Each row has a hidden value. The values are split into ranges, and the grade after each row names the range that its value falls in. Each part has its own value, ranges and names.
(in the rows, 128 means zero)
[ 88  99 125 160 112 170 126 125 158 114 129  83 114 115 117 141 135 130
 147 123  86  92 111 145 149 112 141 132  94 134 137 134 122 182 137 121
 105 168 123 142 150 128  99  84 136 146 114 181 153 112 157 164 124 115
 122 120  78 121 152  80 139 143 150 145 108 144 149 178  54 111 133 153
 125 129 146 118  82 170 181  90 105 136 138 127 126 150 157 148 177 105
 120 175 131  91  97 148 122 149 111  76 134 133 128 124  85  96  95 132
 117 154 132 164 119 142 137  91 146 124 115 112 134 147 122 141 147 104
 160 137 102 154 112 110 162 170 118 142 124 142 125 117 135 107 107 173
 132 166 107 115 155  76 132 145 139 134  94 114 143 132 143 162 107 114
 182 159 119 131 134 105 101 148 127 105 139  48 154 105 143 109   1 155
 106 155 124 167  85 125 137 131 162  83 205 130 255 106 126 131 197 111
  93 146  85 118 142 127 192 155 147 117 135 127 116 104 156 109 129 128
 148  78 101 140 124 136 109 129 131 126  98 122 168 126 151 114]
Z543
[117  94  99 133 116 144 120 109 230  91 136 101  90 141  97  90 127 108
  91 152  89  52 110 127 121 114  92 112 112 143 151 172  78 138 149  97
 174 145 139 188 106 141 151  97 141 136 139  78 145 140 147 127 141 191
 100 137 153 127 117 121 146 164 113 144  92 101 124  85 149 152 141  69
 130 114 184 153 122 153 101 126 102 101 138 142 118 131 128  97  70 127
 155 103 191 118 139 109 131  76 104 158 116  96 150 116 150 170 145 115
 142 135  69 186 109 144 101  86  82 142  93 138 116 216  99 164 138 107
 149 136 128 103 121 120 117 157 205  94 143  21 118 184 134 125 144 101
 107 162 193 152 121 174 148 110 126 145 133 181 140  99  89  72 116  78
 106 172 117 116 124 131 129 149 155 131 102 137 128  99 159 100 222  84
 122 125 123 102 190 131 140 103 122 124  59 147 145 114  85 139 129 133
 104 155 114 107 108 150  69 120 142 115 157 157 168 151 121  95 153  33
 111 106 113 149 132  95 131 156 106  65 162 120 147  93 152  77]
Z543
[124  89 135 118 166  94  86 117 166  97 167 189 143 134 137 100 101 116
 125 227 132 117  92 115 126 148 102 173 126 165 235 166 137 149 124 175
 167 108 144 139 111 189 106  84 144 123 114  30 143 126 170 117 128 177
 140  94 168 139 147 153 120 150 143 121 175 127 112 128 192  86 131 111
 122 126 167  88 136 142 101 115 137 156  91 135 134 109 116 120  96 167
 126  94 106 164 149  55 137 105 134 216  88 131 154 126 117 165 160 166
 114 110 121  90 115 104 145 101 120 121 156 128 155 203 121 114 121 173
  91 139 154 137 157 145 117 132 108 119 132  78 135 117 120 125 202  61
  92 119 148 147 158 208 125 127 198 121 123 187 148 116  79 142 152 141
   4 144 150 148 109 168 143  87 125 168 130 129 104 149 140 147 255 130
 110 152 139 122 214 120 129 127 132 134  83 132  59 146 140 127  93 152
 120 144 127 111  95 138  56 122  85 116 135 124 140 158 111 100 152  82
 157 178 142  89 126 100 135 120 149  81 172 157 140  71 159  87]
Z543
[107  96  87 147 114  79  92 104 193 123 145 164 106 145 104 130 109 118
 126 118 111 122 171 150 120 125  98 155 123 158 188 162 107 109 138  97
 173 117 164 139 106 126 143 105 132 129 124  68 117 143 142  85 112 196
 112 145 161 105 132 180 120 153 124 124  91  93  96  65 206 117 132  93
 161 117 140 155 169 150  74 171 152  82 117 112 147  99  97  47  73 150
 155 116 151 141 159  77 119  42 137 191 149 108 142 104 150 151 135 124
 155 124 100 157 132 145  29 104 107 130 121 146 103 156 122 143 111 136
 106  92 118 106 107 112  89 151 171 120 116  92 134 165 155 142 166  94
  99 112 175 146 125 201 118  93 111 122 139 154  84  97 124  88 150  87
 119 136 111 119 126 148 132  93 130 138 101 170  92 142  81  97 244  68
 105 128 119  89 191 128 149 121 163 154  54 143 124 132 106 140  74 146
 133 128 155 104 107 182  98 124 171 102 157 139 135 138 100 131 110 105
 130 131 144 109  92 124 138 150 135  92 174 127 138 144 150  91]
Z543
[ 92 116 125 149 130 123 118 123 104 149 146 172 157 122 145 152 120 154
 169 115 149 168 153 150 141 120 137 120 104 145 153 112 140 133 134 147
 111  99 132  76 214 125 100 137 128 115 117 166 130 128 138 118 116 102
 152 125 134 103 146 152  98 100 145 108 148 146 125 135 134 136 116 153
 136 123 107 125 118 137 145 146 154 105 133 120 120 126 123 108 146 138
 107 152  64 124 137  91 117 123 150 129 166 150 129 129 101  87 113 137
 128 124 136  96 128 133  94 147 188 121 157 144 118 110 147 109 125 123
 120  89 136 146 151 137 113 114  81 133 140 177 150 103 146 133 129 124
 135 107 102 118 145 121 103 146 128 116 120 118  79 131 151 159 149 106
 150 109 117 145 123 134 132 116  97 121 119 102 114 162  81 123  76 167
 130 143 123 128  95 133 141 135 189 147 171 109 135 114 158 131 148 132
 145  91 138 125 137 143 176 144 146 121 101 111  95 111 129 156 124 190
 144 154 133 103 115 154 134 115 162 132 122 126 155 161 132 133]
Z659
[161 158 151 135  97 156 184 155  94 134 116 119 147 147 123 119 139 127
 112  83 129 125 109 117 120 116 156 122 131 115  69 117 102 108 114  96
  87 129 110 147 163 106 134 181 125 143 151 206 136 127  92 154 134 125
 142 100 125 110  80 100 112  88 105  97 152 151 160 112 114 172 129 108
 121 128 126 168 109 118 129 145 167 143 165 128  94 128 105  92 128  95
 120 121 108 122 104 132 140  87 146  93 122 128  85 135  94  98 123 119
 125 142 146 111  91 135 148 141 186 130  99 108 127  83 136 124 115 101
 159 120 142 132 105 125 117 118 122 124 152 138 132 125 112 127  89 101
 162 110 101 120  93  17 132 101 110 112 127 131 133 107 128  92 121  98
 157 129 132 130 138 118 155 172 105 119  91 163 165 102 178 122 110 132
 126 107 116 124  83 136 115 112 106 142 109 128  99  66 143 130 134  89
 135 114 120 130 155 102  88 109 116 143 101 124 142 115 131 144 142 128
  92 152 104 143 159 128 125 130  86 146 109 110  97 109  87 127]
Z659
[157 143 169 131  96 172 169 148 126 110 125  57 130 155 117  85 127 116
  83  79 100  82  82  89 138 105 146 127 109 139  50 137  71 124 106  66
 114 143 126 162 103 105 151 161 139 147 150 205 142 117 127 185 155 152
 128 131 144 120  64 102 128  73  94 109 135 139 156 133  65 168 158  80
 113 135 160 179 116 169 108 151 173 151 151 132  72 120 111 120 106  77
 119 109 146 112 107 128 140  48 132  87  83 104  95 131  92 156 144 116
 133 163 150 178  68 133 181 133 157 141  55  94 131 128 137 170 125  82
 170 116 131 107 114 110 138 159 170 113 161  99 125 149 111 122  96 122
 151 144 102 127 102  46 143  94 118 130 117 170 163 102 102  66 114  75
 152 164 169 118 140 117 172 216 121 128  75 158 180  84 229 108 156 129
  97 108 133 135 121 115  96 108  90 139 116 131  99  63 148  87 130  78
 126 121 127 122 130 117  71 101 108 153 144 135 176 110 142 104 157  94
  85 136  83 154 152 113 122 136  54 112 116 136 100 111 102 110]
Z659
[116 113  89 128 103 119 125 125 222 106 130 120 110 146 102 115 130 113
  81 137  90  73 123 145 107 125  91 131 146 132 136 172  80 121 151  99
 159 146 134 173 117 134 165 116 144 141 140  98 132 143 130 119 138 186
  99 138 154 112 125 135 139 137 120 150 100  83 123  73 152 163 134  62
 153 113 178 169 123 147 101 137 117  93 141 135 136 110 104  82  71 138
 168 112 172 124 135 104 140  82 107 143 127  94 131 118 165 145 127 115
 146 138  78 173 105 153  89 105  88 123  93 124 101 163 104 149 122 108
 147 119 115 117  95 115 102 148 201  88 145  57 126 194 135 129 160  71
 119 136 169 157 107 142 140  85 105 126 139 148 119  98 103  57 115 106
 132 149  91 113 131 138 124 123 150 141  76 168 132 109 140 119 195  86
 127 123 114  87 174 145 144 104 116 127  53 156 145  99  81 148 131 126
 108 141 119 104 112 154  68 113 144 112 155 148 150 145 122 117 128  58
 112 100 113 152 131 112 129 151 106  85 161 120 147 105 139  94]
Z543
[163 114 178 108 168 114 136 122  67 128 130 195 154 117 171 132 118 141
 168 171 155 179 104 113 140 129 154 134  95 164 187 106 128 153 120 162
 127 105 128 120 132 130  92 143 126 114 122 118 124 110 149 144 131 125
 160 106 121 160 120 102 100  97 143 111 160 187 131 182 157  88 123 149
  84 128  87 102 119 137 140 130 168 167 115 118 105 144 138 196 152 123
  92 106 104 131 126 131 142 167 150 140 113 152 116 140  74 133 135 153
 101  95 162  64 112 108 216 116 162 130 158 128 180 127 168  82 126 152
  67 138 154 158 185 141 139 124  81 144 133 141 141  83 120 125 142 151
 125 104 101 134 161 132 142 190 202 127 127 140 130 131 122 180 148 137
  62 110 187 142 115 126 152 139  89 141 167 114 128 128 139 147 150 148
 121 116 150 179 118  78 107 141 144 135 133 110  50 150 175  89 141 132
 134 105 137 134 120  93 124 134  37 159 105  94 104 100 137 112 167 148
 133 198 150  79 139 130 131 101 106 155 111 142 109 108 133 138]
Z659
[230 173 213  56 130 159 177 168  22 117 114  95 170 124 193  97 129 125
 126 118 137 167  68  87 120 129 166 146 175 105  70  83 114 138  76 144
 102 116 101  78 160 138 123 189 119 155 142 216 124 108 116 205 154 148
 189 105 122 156 108  73 130  17 134 112 197 191 175 191  45 165 120 107
  59 147 108 164  82 150 174 109 164 169 139 120  71 155 121 220 192  73
  97  93 123 140  58 144 138 174 155  57  87 156  99 156  85 119 166 129
 110 134 171  33  40 121 251 162 193 112  80 100 163 105 174 106 138  91
 135 118 187 161 153 138 156  82  72 109 210 161 152 117  52 120 110 205
 170 154  26 144 117  42 149 141 170 125 108 131 139 114  57 118 101 220
 118 136 170 139 136 124 189 193 104 132 100 179 178 105 247 167  99 214
 129 114 151 174  46 105  71 127 133 131 175 140   1  86 191  86 173  75
 126  57 132 168 111  39  92  85  42 160  99 123 153  88 162 150 159 131
 107 180  93 147 190 110 108 103  90 160  89 162 110  46  84 151]
Z659
[169 171 143 115  90 118 172 162 132 115 125  96 145 163 119  97 133 112
  66  65 123 117 101 100 117 128 143 146 166 136  32 136  90  85 106  69
 128 134 125 151 104 108 166 173 136 155 152 200 118 126  97 152 143 173
 126 133 163 128  62 121 135  78 100 103 135 103 146  83 123 188 138  52
 139 131 140 185 144 149  69 183 186 128 149 128  98  96  68  92  91  86
 142 110 140 132 118 112 144  56 145  99 114  97  72 130 132 127 131 112
 139 149 136 135  58 143 134 154 150 134  63  92 112  86 122 143 102 108
 152 111 118 101  84 101 117 140 181  94 139 119 132 180 103 125 108  65
 151 103 110 142  73  35 130  62  84 113 132 152 132 102 112  53 112 113
 142 133 138 115 144 133 160 162 122 155  56 221 167  94 209 146 183 110
 103 114 134  94 118 126 106 101  83 144  69 146  60  74 128 120  99  94
 139 109 139 125 125 117  49  86 119 154 143 146 167 109 121 133 138 114
  79 158 106 139 152 124 129 143  60 143 116 136  86  79  81 133]
Z659
[121 128 139 121 133  96 139 138 132 112 157 187 163 141 137  99  99 132
 107 162 147 129 111 115 121 141 119 170 137 157 174 143 122 111 116 145
 122  99 141 129 144 152 128 135 141 133 125 101 135 120 143 136 128 171
 142  96 170 123 111 154 111 107 129  96 183 134 126 130 181 132 131 107
 126 127 149 155 143 147  90 152 174 137 115 128 111 104  93  87  94 137
 123 105  95 151 135  74 143  87 155 178  96 124 118 125 112 119 148 153
 121 119 136  81  95 120 128 137 164 119 137 115 130 139 134 112 101 160
 104 110 145 130 123 137  98 122 112 110 143 115 145 130 117 131 167  35
 121  89 125 137 122 125 116 110 162 107 120 170 133 106 103 113 153 110
  37 121 128 145 122 162 150 106 105 168  94 163 125 146 143 149 240 139
 111 147 136 108 161 131 135 119 131 155  66 129  36  99 157 113  86 134
 139 119 138 118 117 137  56 114 107 133 116 127 137 131 114 125 148 107
 125 187 164  81 135 123 136 121 122  99 154 149 117  82 130 106]
Z543
[145 155 162  95 120 176 151 146  62 125 126  98 138 123 152 116 132 126
 145  94 146 144 103 101 140 121 160 126 120  99 106 105 138 127 110 152
  85 125 118  84 150 122 101 154 112 141 128 202 144 115 125 174 140  87
 157 103 118 126 103  98 125  81 124 104 166 177 160 171  68 138 123 142
  96 145 104 133  97 122 165  91 126 146 142 126  90 166 148 154 189  86
 109 131 116 130  98 145 124 154 153  89 103 153 128 132  84  91 149 128
 110 139 172  89 107 123 184 130 160 128 119 130 129 115 160 126 143 104
 147 145 161 131 139 142 159 104  82 149 161 159 131  91 100 119  82 173
 157 162  87 108 124  62 125 147 132 138 105 123 143 128  96 143 114 164
 150 136 161 139 130 110 148 164 119 110 138 106 154 121 159 137  85 156
 131 141 138 152  53 135 119 127 133 127 180 118 101  94 171 114 150 101
 132 104 115 156 144  84 152 128  99 141  92 120 151 114 145 132 150 134
 122 143 107 143 164 118 118 103 130 144  99 125 111 105 110 139]
Z659
